Here is a tiny trained network, its code and every weight. The questions are about switching its units off for an input and a target symbol, where a switched-off unit gives its printed mean instead of its output.

import numpy as np


def w(rows, s, z=0):
    codes = np.array(rows[::2]) - 128.0
    scale = np.full(codes.shape[1], s)
    scale[-1] = z or s
    return codes * scale


def norm(h):
    return h / np.sqrt((h * h).mean(-1, keepdims=True) + 1e-5)


def f(y):
    return np.maximum(y, 0)


def softmax(a):
    e = np.exp(a - a.max(-1, keepdims=True))
    return e / e.sum(-1, keepdims=True)


def log_softmax(a):
    a = a - a.max(-1, keepdims=True)
    return a - np.log(np.exp(a).sum(-1, keepdims=True))


def net(x, mask):
    ids = ['ζηλξπστψω'.index(c) for c in x.split()]
    T = len(ids)
    res = E[ids] + P[:T]
    u = 0
    for l in range(2):
        r = norm(res)
        for j in range(3):
            rows = slice(2 * j, 2 * j + 2)
            q, k, v = (r @ M[l][rows].T for M in (Q, K, V))
            z = softmax(np.where(np.tri(T) > 0, q @ k.T / 2**0.5, -1e9)) @ v
            o = O[l][rows]
            res = res + np.where(mask[u + j], z, o[:, -1]) @ o[:, :-1]
        u += 3
        y = f(norm(res) @ A[l][:, :-1].T + A[l][:, -1])
        res = res + np.where(mask[u : u + 4], y, B[l][:, -1]) @ B[l][:, :-1]
        u += 4
    return log_softmax(norm(res)[-1] @ U[:, :-1].T + U[:, -1])


Q, K, V, O, A, B = {}, {}, {}, {}, {}, {}
E = w([
[249,137,111,124],'ζ',
[89,109,95,131],'η',
[165,122,131,180],'λ',
[146,158,156,174],'ξ',
[103,216,145,151],'π',
[165,122,152,123],'σ',
[103,212,127,152],'τ',
[150,148,154,176],'ψ',
[25,131,148,231],'ω',
],0.021)
P = w([
[108,67,58,45],'0',
[67,214,2,126],'1',
[78,247,167,138],'2',
[166,105,90,193],'3',
[163,104,97,204],'4',
[165,117,97,203],'5',
[158,117,97,203],'6',
[154,131,82,198],'7',
[154,135,100,199],'8',
[137,161,110,188],'9',
],0.0068)
Q[0] = w([
[170,168,125,117],'0.h0',
[191,164,70,150],'0.h0',
[49,122,125,146],'0.h1',
[93,127,1,140],'0.h1',
[140,110,144,126],'0.h2',
[131,124,84,182],'0.h2',
],0.013)
K[0] = w([
[190,141,116,143],'0.h0',
[166,93,75,83],'0.h0',
[82,47,134,120],'0.h1',
[134,106,8,150],'0.h1',
[87,157,150,118],'0.h2',
[90,127,93,89],'0.h2',
],0.014)
V[0] = w([
[115,182,103,67],'0.h0',
[130,254,174,176],'0.h0',
[47,35,73,82],'0.h1',
[81,217,165,143],'0.h1',
[130,68,148,101],'0.h2',
[188,10,171,155],'0.h2',
],0.0069)
O[0] = w([
[196,125,157,154,118],'0.h0',
[105,28,2,148,186],'0.h0',
[96,102,207,119,84],'0.h1',
[71,157,111,103,177],'0.h1',
[41,143,183,234,40],'0.h2',
[124,33,58,80,1],'0.h2',
],0.0071,0.0036)
A[0] = w([
[226,164,120,161,178],'0.n0',
[165,2,180,66,169],'0.n1',
[84,255,204,140,179],'0.n2',
[68,75,141,199,251],'0.n3',
],0.0076,0.0018)
B[0] = w([
[80,230,139,16,253],'0.n0',
[126,139,106,101,143],'0.n1',
[213,48,94,125,247],'0.n2',
[20,170,2,109,213],'0.n3',
],0.007,0.0059)
Q[1] = w([
[141,217,167,243],'1.h0',
[159,169,105,35],'1.h0',
[166,236,136,186],'1.h1',
[175,154,94,3],'1.h1',
[253,212,147,153],'1.h2',
[159,73,239,45],'1.h2',
],0.011)
K[1] = w([
[113,83,244,78],'1.h0',
[60,118,29,97],'1.h0',
[122,3,132,85],'1.h1',
[186,171,152,74],'1.h1',
[199,116,43,80],'1.h2',
[136,162,212,133],'1.h2',
],0.012)
V[1] = w([
[34,126,150,85],'1.h0',
[76,111,178,124],'1.h0',
[59,95,153,22],'1.h1',
[133,173,138,34],'1.h1',
[139,9,91,46],'1.h2',
[90,157,48,184],'1.h2',
],0.011)
O[1] = w([
[134,7,108,150,154],'1.h0',
[121,148,114,150,85],'1.h0',
[75,111,100,90,158],'1.h1',
[126,20,154,87,186],'1.h1',
[66,150,62,88,112],'1.h2',
[100,97,151,144,254],'1.h2',
],0.011,0.0072)
A[1] = w([
[139,100,101,5,94],'1.n0',
[98,117,139,62,149],'1.n1',
[210,170,99,77,5],'1.n2',
[214,148,179,157,52],'1.n3',
],0.012,0.0034)
B[1] = w([
[170,168,254,157,254],'1.n0',
[74,50,252,142,187],'1.n1',
[226,47,3,80,227],'1.n2',
[21,168,172,157,207],'1.n3',
],0.0076,0.0054)
U = w([
[168,120,124,68,254],'ζ',
[104,4,126,116,124],'η',
[81,150,173,46,83],'λ',
[128,139,81,103,50],'ξ',
[139,158,182,153,160],'π',
[122,91,231,98,126],'σ',
[145,165,175,143,103],'τ',
[115,142,93,91,76],'ψ',
[134,101,124,195,186],'ω',
],0.016,0.0034)

Each question gives the input, a string of symbols that net reads in full, and the target symbol t.
The units are the heads (2 rows each of Q, K, V and O) and the neurons (one row each of A and B). Each row of codes is followed by its name. A weight is (code - 128) times the scale printed after its matrix; where a second scale follows, it is the last column's (O, A, B and U).
mask holds one flag per unit, layer by layer, with each layer's heads first. A switched-off unit (its flag False) gives its mean, the last column of its rows in O or B, instead of its output. The means were averaged over made-up inputs and are rounded, as every weight is.
A unit's drop is (log p(t) with every unit on - log p(t) with that unit switched off) / (log p(t) with every unit on - log p(t) with every unit switched off).
The circuit of an input: a set's keep is (log p(t) with only the set's units on - log p(t) with every unit switched off) / (log p(t) with every unit on - log p(t) with every unit switched off). Starting from the 12 units with the biggest drops (on a tie, the unit counted first), units are removed one at a time, each time the one whose removal leaves the highest keep (on an exact tie, the one counted first), for as long as the keep stays at least 0.8.
units of the circuit, in order: the units of the circuit, biggest drop first
unit that matters most: the unit with the biggest drop
top k neurons: the k neurons with the biggest drops, biggest first
which heads matter: for each layer, one digit per head in row order, 1 if its drop is at least 0.15 and else 0, layers parted by /
input ζ ζ ξ, target ζ: which heads matter => 010 / 001
input τ ξ ζ ξ, target τ: which heads matter => 011 / 101
input σ ω λ η π ξ λ π, target σ: unit that matters most => 0.h0
input λ η π σ σ τ π, target λ: top 3 neurons => [0.n1, 0.n2, 1.n0]
input λ λ ω ψ, target λ: units of the circuit, in order => [1.h2, 0.n0]
input π τ ω ω λ, target π: which heads matter => 001 / 011
input η η τ, target η: which heads matter => 011 / 100
input σ π ω π ζ ξ λ ω π τ, target σ: top 4 neurons => [0.n1, 0.n2, 1.n2, 0.n3]
input σ η π ζ ξ π ψ, target σ: which heads matter => 100 / 010
input ω λ π τ, target ω: units of the circuit, in order => [0.h0, 1.h0, 1.h1]
input η π ω σ σ η ξ, target η: which heads matter => 111 / 110
input η τ π λ τ, target η: which heads matter => 010 / 110
input ψ ψ η ψ ξ ψ λ π π, target ψ: which heads matter => 101 / 001
input ζ η σ π η τ ω τ, target ζ: unit that matters most => 1.h2
input ω σ λ, target ω: top 3 neurons => [0.n2, 1.n0, 0.n3]
input λ π η η λ, target λ: units of the circuit, in order => [1.h2, 0.h0, 0.n0]
input λ η τ η η ω ζ ξ π ξ, target λ: which heads matter => 101 / 001
input π η ω λ, target π: which heads matter => 001 / 010
input λ σ ξ ζ ζ τ, target λ: which heads matter => 101 / 011
input η λ π ζ η τ ξ ξ ψ, target η: unit that matters most => 1.h0
input ζ π τ ξ λ ψ λ, target ζ: top 2 neurons => [1.n2, 0.n0]
input σ η σ σ ξ η ζ ξ η π, target σ: units of the circuit, in order => [1.h1, 0.n2, 1.n0]
input η π ξ π, target η: which heads matter => 010 / 110
input ζ ω λ η ζ λ, target ζ: top 2 neurons => [0.n3, 0.n0]
input η η ξ, target η: which heads matter => 011 / 100
input σ τ ζ ω ζ ξ, target σ: top 4 neurons => [0.n1, 0.n2, 0.n0, 1.n0]
input ξ ω τ η ζ η ζ ψ τ, target ξ: which heads matter => 101 / 011
input ζ τ λ ξ ω ψ λ τ, target ζ: unit that matters most => 0.h2
